Each row is followed by roughly how far along a hidden order it lies, from 0 to 15. A new part has a new order.
|  -2 |   4 |   4 | -11 |  -3 |   0 |  -1 |   6 |   0 |  -9 |   6 |  -2 |  11 |   1 |   0 |  -5 |   7 |  15 |  17 |  -6 |	9
|  0 |  6 | -1 | -4 | -2 |  4 |  0 |  6 | -1 | -9 | 18 |  2 |  0 | -5 |  1 | -7 | -1 |  4 | -5 |  1 |	13
|  -4 |   4 |  -7 |  -7 |  -3 |  -2 |  -1 |   6 |   0 |   1 |  -5 |   4 |  -1 |  -1 |   0 |   0 |  15 |  14 |  18 | -10 |	9
|   3 |   2 |  10 |   5 |   6 |   1 |   0 |   0 |   0 |   2 |  22 |   1 | -17 |  -1 |  -1 |  -3 | -12 | -13 | -11 |  17 |	13
|  -4 |  -5 | -11 |   0 |  -4 |   0 |   1 |  -4 |  -1 |   6 | -16 |   4 |  46 |   0 |   3 |   3 |   6 |   9 |  10 | -14 |	0
|  -1 |   0 |   9 |   0 |   2 |  -3 |  -2 |   1 |   1 |   8 |   2 |   4 | -47 |  -1 |  -2 |   0 |   0 |   3 |   4 |   5 |	11
|  -1 |  -4 |  -1 |   5 |   2 |  -4 |   0 |  -5 |   1 |  11 | -14 |   1 |  -2 |   4 |   0 |   9 |   2 |  -5 |   5 |  -1 |	4
|  -3 |   1 |  -4 |  -4 |  -2 |  -5 |  -2 |   2 |   1 |   6 | -15 |   0 | -28 |   3 |  -1 |  10 |  14 |   7 |  19 |  -8 |	7
|  2 | -2 | -8 | -2 |  1 |  3 |  2 |  0 | -1 |  3 | -9 | -1 |  2 | -2 |  1 |  6 | -2 | -1 | -9 | 11 |	5
|   0 |   4 |  -2 |   3 |  -1 |   1 |   0 |   2 |  -1 |   2 |  18 |  10 | -37 |  -8 |   1 |  -5 |  -3 |  -2 |   0 |   2 |	15
| -1 |  5 | 10 | -3 |  0 | -3 | -4 |  4 |  1 | -3 | 12 |  0 | -7 |  3 | -1 | -4 |  4 | 10 | 21 | -4 |	14
|  -5 |   1 | -32 |  -6 |  -8 |   4 |   4 |   3 |  -4 |   1 | -11 |   5 |  63 |  -6 |   4 |   8 |  14 |   6 |   4 | -12 |	0
|   2 |   0 |  27 |  -9 |   9 |  -7 |  -4 |   3 |   4 |   2 |   1 | -11 | -23 |  12 |  -4 |  -3 |   2 |  16 |  20 |  10 |	9
|  2 |  0 | -2 | -3 |  1 |  5 |  2 | -1 | -1 | -5 | 13 |  1 | 40 | -1 |  2 | -8 | -6 |  2 | -6 |  7 |	7
|  -2 |   4 |   7 |  -1 |  -2 |  -4 |  -3 |   3 |   2 |  -5 |   1 |  -4 |  -4 |   4 |  -2 |  -1 |   6 |   5 |  15 | -12 |	10

Part 2:
|   0 |   2 |  -4 |  -2 |   3 | -14 |   3 |  -6 |   9 |   1 |   2 |  -1 |   6 |  -4 |  -5 | -41 | -10 |  -4 |  10 |   4 |   4 |   1 |   0 |   9 |  -1 |  -4 |   0 |  -6 |   2 |   0 |   4 |  -8 |  -9 |   7 |  -5 | -11 |	0
|   3 |   4 |  -3 |   3 |   7 |  -4 |   9 |  -3 |   6 |  -1 |   0 |   1 |  -4 |   3 |   0 | -39 |  -5 |   2 |   6 |  12 |  -1 |   0 |  -2 |  21 |  -2 |   5 |   2 |  -5 |   0 |  -6 | -11 |  -4 |  -3 |  -7 |  -4 | -10 |	4
|  -2 |   9 |   0 |  -4 |  -5 |  -5 |   4 | -13 |  -4 |  -6 |  -7 |   3 |   4 | -10 | -25 | -35 |   4 |  -7 |  12 |   0 | -20 |  -1 | -13 | -12 |   8 |   5 |  -1 |  -6 |  -3 |  -4 |  -1 |   5 |  -8 | -10 |   7 | -10 |	13
|  -1 |   6 |  -5 |  -5 |   3 | -17 |   7 | -12 |   9 |  -4 |  -2 |  -1 |  12 |  -9 | -30 | -43 | -11 | -11 |  19 |   3 |   0 |   1 |  -5 |  10 |   2 |  -6 |  -1 |  -6 |  -1 | -13 |   1 | -11 | -11 |   9 |  -5 | -12 |	0
|  -2 |   7 |   0 |  -2 | -18 |   4 |   0 |  -8 |  -9 |  -4 |  -6 |   2 |   0 | -11 | -17 | -40 |   3 |  -7 |   5 |  -2 | -19 |   0 |  -8 | -17 |   6 |   3 |   0 |  -4 |  -2 |  -3 |   0 |   2 |  -3 | -12 |   8 | -11 |	14
|   3 |   2 |  -3 |   3 |   4 |  -7 |   9 |  -3 |   7 |   1 |   0 |   0 |  -4 |   2 |   1 | -39 |  -5 |   1 |   2 |   9 |   2 |   1 |  -1 |  20 |  -2 |   3 |   2 |  -6 |   2 |  -6 |  -7 |  -3 |  -5 |  -4 |  -4 |  -9 |	3
|   1 |  -2 |  -4 |  -4 |   2 |  -7 |   3 |  -6 |   6 |   2 |   3 |  -1 |   5 |  -9 | -10 | -48 | -15 |  -8 |  11 |   7 |   3 |   2 |   0 |   4 |  -1 |  -6 |   0 |  -5 |   1 |   2 |   6 | -11 | -10 |   7 |  -5 | -12 |	0
|  -3 |   6 |   0 |   2 |   4 |   1 |   0 |  -5 |  -5 |  -5 |  -6 |   2 |  -2 |  -4 | -11 | -37 |   8 |  -1 |  -2 |  -6 | -19 |  -2 |  -8 | -10 |   5 |   4 |   0 |  -4 |  -2 |  -3 |  -4 |   5 |   0 | -16 |   7 | -10 |	15
|  -2 |   0 |  -3 |  -7 |  -6 | -16 |   4 |  -9 |   7 |  -5 |   0 |  -3 |  10 |  -5 | -17 | -40 |  -5 |  -8 |  13 |  -4 |   7 |   3 |  -5 |   6 |   4 |  -3 |  -3 |  -6 |   0 |   1 |   1 |  -5 |  -6 |  15 |  -1 | -10 |	2

|   8 | -17 |  -7 |  -3 |  11 |  -5 |   9 |  -4 |  12 | -15 | -36 |  -8 |  -8 |  -8 |  23 |  13 | -18 |  -9 |  33 | -28 | -18 |   0 |  -4 | -27 |	0
| -19 |  33 | -11 |  29 | -19 | -16 | -13 | -16 |  32 |   3 |  33 |  28 | -11 |  28 | -15 |  16 | -21 |  -1 |  17 |  -6 |  24 |  -7 | -21 | -28 |	13
|  -8 |  26 |  -5 |   4 |  -9 | -12 |   6 | -29 |  40 | -11 | -23 |   4 | -13 |  -5 |  33 |  43 | -52 | -17 |  39 | -50 |  -4 |  12 | -19 | -51 |	5
|   4 |  31 |  -3 |   2 |  -5 |   1 | -18 | -25 |  10 |  -1 |   1 | -15 | -13 |  16 |   9 |  35 |  -7 |   5 |   2 |   8 |   4 | -26 |   2 | -19 |	9
|   0 |   6 |   3 |   1 |   3 |   5 |   2 | -24 |   2 |  -6 | -25 | -45 | -11 |   1 |  26 |  35 |   2 |  19 |  18 | -10 |  -8 | -15 |   6 | -36 |	4
|   3 |  43 |  -2 |  14 | -11 |   6 | -30 | -11 |  -4 |   9 |  27 | -17 |  -6 |  32 | -25 |  31 |  18 |  22 | -23 |  50 |  13 | -33 |  11 |  -5 |	15
|  -3 |  40 |  -7 |  14 | -16 |  -9 | -15 | -21 |  23 |   1 |  14 |   9 | -14 |  20 |  -2 |  36 | -24 |  -2 |  10 |   3 |   4 |  -9 |  -6 | -28 |	10
|  -6 |  48 |  -3 |  15 | -18 |   0 | -22 | -18 |   8 |   8 |  23 | -11 |  -9 |  33 | -15 |  43 |   5 |  22 |  -8 |  26 |  15 | -25 |   4 | -18 |	14
|  -7 |   8 | -12 |  17 |  -5 | -13 |  -3 | -14 |  24 |  -6 |  -1 |   7 | -14 |  14 |   7 |  12 | -24 |  -6 |  34 | -19 |   4 |  -8 | -11 | -36 |	5
|  -4 |  38 |  -6 |  13 | -18 |  -5 | -21 | -12 |  14 |   8 |  24 |   7 |  -9 |  30 | -22 |  35 |  -5 |  12 |  -3 |  24 |  12 | -17 |  -1 | -15 |	14
|   8 |  -1 |   0 |  -6 |   4 |  -2 |   3 | -10 |  15 | -11 | -25 | -15 |  -8 |  -9 |  18 |  21 | -20 |  -6 |  16 | -15 | -18 |  -3 |  -6 | -22 |	4
|  -9 |  13 |  -8 |  17 | -15 | -21 |   0 |  -6 |  39 |  -4 |  16 |  46 |  -6 |   5 |  -3 |  -1 | -37 | -28 |  25 | -31 |   3 |  14 | -24 | -14 |	7
| -16 |  19 |  -6 |  20 | -21 | -22 |   0 | -15 |  48 |  -3 |  21 |  44 |  -8 |   5 |   0 |   8 | -43 | -26 |  26 | -37 |  11 |  17 | -28 | -22 |	9
| -11 |  53 |   9 |   5 | -22 |   3 |  -8 | -27 |  13 |   3 |  15 | -19 |   2 |  11 |   9 |  49 |   0 |  20 |  -8 |  -1 |  18 | -12 |   0 | -17 |	15
| -11 |  53 |   2 |   9 | -26 |  -2 | -12 | -25 |  19 |   6 |  16 |  -9 |  -5 |  21 |  -3 |  62 | -10 |  15 |  -2 |   3 |  15 |  -7 |  -2 | -26 |	15

|  0 | -1 |  3 |  1 | -2 |  2 |  2 | -2 | 14 | -5 |  3 | -2 | -5 |  3 | -8 | 18 | -4 | -5 |  2 |  5 | -5 |  5 |  4 |	5
|   2 |  -3 | -19 |  -1 |  -7 |   1 |  -1 |   0 |   3 | -14 | -14 |   6 |   1 |   4 |   4 | -20 |  -2 |   4 |  -3 |   2 |   3 |   1 |  -8 |	5
|   4 |   9 | -14 |  -3 |  -5 |   1 |   1 |  -2 |   5 |  12 |  10 |  -4 |  -7 |  -6 | -11 |  16 |   5 |  -5 |   4 | -16 |  -5 |   7 | -15 |	8
|  -3 |  -2 | -15 |   4 |  -3 |   2 |   2 |  -1 |  18 |  -9 |   0 |   4 |  -6 |   6 |  -9 |  -5 |  -7 |  -5 |   1 |  13 |  -4 |   1 |  13 |	4
|   1 |  -4 |  40 |   0 |  -2 |   0 |   0 |   0 |   3 | -11 |   8 |  -4 |   4 |   9 |   4 |  54 |  -2 |   1 |  -2 |  -3 |   4 |   7 |   3 |	10
|  -2 |  -1 | -22 |  -3 |   0 |  -2 |   0 |   1 |  -3 |   4 |  11 |   0 |   1 |  -9 |  -2 | -25 |   8 |  -8 |  -4 | -11 |  -5 |  -2 |  -9 |	13
|   1 |  -4 | -13 |   0 |  -8 |   2 |   3 |  -2 |  28 | -18 |   6 |   2 |  -8 |   7 | -14 |   7 |  -1 |  -9 |  -3 |   9 | -11 |  11 |   2 |	4
|   6 |   4 | -35 |  -6 |  -2 |  -1 |   0 |   1 |   3 |   2 |  -6 |   0 |  -2 | -10 |  -5 | -30 |  16 |  -4 |  -4 | -15 |  -8 |   4 | -22 |	4
|   0 |   0 | -13 |  -3 |  -3 |  -1 |   1 |  -1 |   4 |   2 |  22 |  -4 |  -3 |  -6 |  -8 |  13 |   6 |  -9 |  -2 | -14 |  -7 |   5 | -11 |	15
|  -1 |  -5 |  10 |   1 |  -3 |   1 |   2 |  -1 |  21 | -16 |   0 |   2 |  -4 |  13 |  -7 |   3 |  -5 |  -5 |  -3 |  21 |  -5 |   6 |  12 |	1
|   0 |  -2 | -14 |  -2 |  -5 |   0 |   1 |  -1 |   9 |  -4 |  16 |  -3 |  -5 |  -3 | -10 |  12 |   2 |  -8 |  -2 |  -9 |  -8 |   6 |  -7 |	13
|  -1 |  -1 | -12 |   0 |  -3 |   1 |   1 |  -1 |   8 |  -4 |   5 |   0 |  -5 |   0 |  -8 |   0 |  -3 |  -5 |   0 |  -1 |  -5 |   2 |  -1 |	10
|   2 |   2 | -27 |  -3 |  -2 |  -1 |  -1 |   1 |  -3 |   8 |  10 |   0 |   1 |  -9 |  -1 | -21 |  15 |  -5 |  -3 | -14 |  -5 |   0 | -15 |	14
|   0 |   0 | -30 |  -2 |  -4 |  -1 |   0 |   0 |   1 |   3 |  14 |   1 |  -2 |  -7 |  -5 | -13 |   6 |  -7 |  -3 | -11 |  -5 |   1 | -12 |	15
|   1 |  -4 |  36 |   0 |  -4 |   0 |   0 |  -1 |   6 | -14 |   9 |  -3 |   2 |  12 |   1 |  63 |  -2 |   0 |  -2 |  -2 |   4 |   8 |   6 |	11
|   2 |   0 |   1 |  -4 |   4 |  -1 |   0 |   1 |  -3 |   0 |  -3 |  -3 |   1 |  -8 |   2 | -11 |   6 |   0 |  -1 |  -9 |  -5 |   2 | -10 |	2
|   0 |  -2 |  13 |   1 |   0 |   1 |   0 |  -1 |   4 |  -7 | -14 |   3 |  -1 |   7 |   1 |  -1 |  -8 |   5 |   1 |  17 |   3 |   0 |   7 |	0
|  -4 |  -5 |  17 |   1 |   0 |  -1 |   0 |   1 |   6 | -13 |  -7 |   5 |   2 |  11 |   5 | -22 |  -8 |   4 |  -3 |  23 |   1 |  -2 |  13 |	1
|   2 |  -4 |   0 |  -3 |  -6 |   1 |   1 |  -1 |  17 | -16 |  -3 |   1 |  -5 |   7 |  -7 |   3 |  -1 |  -2 |  -3 |   8 |  -7 |   9 |  -4 |	1
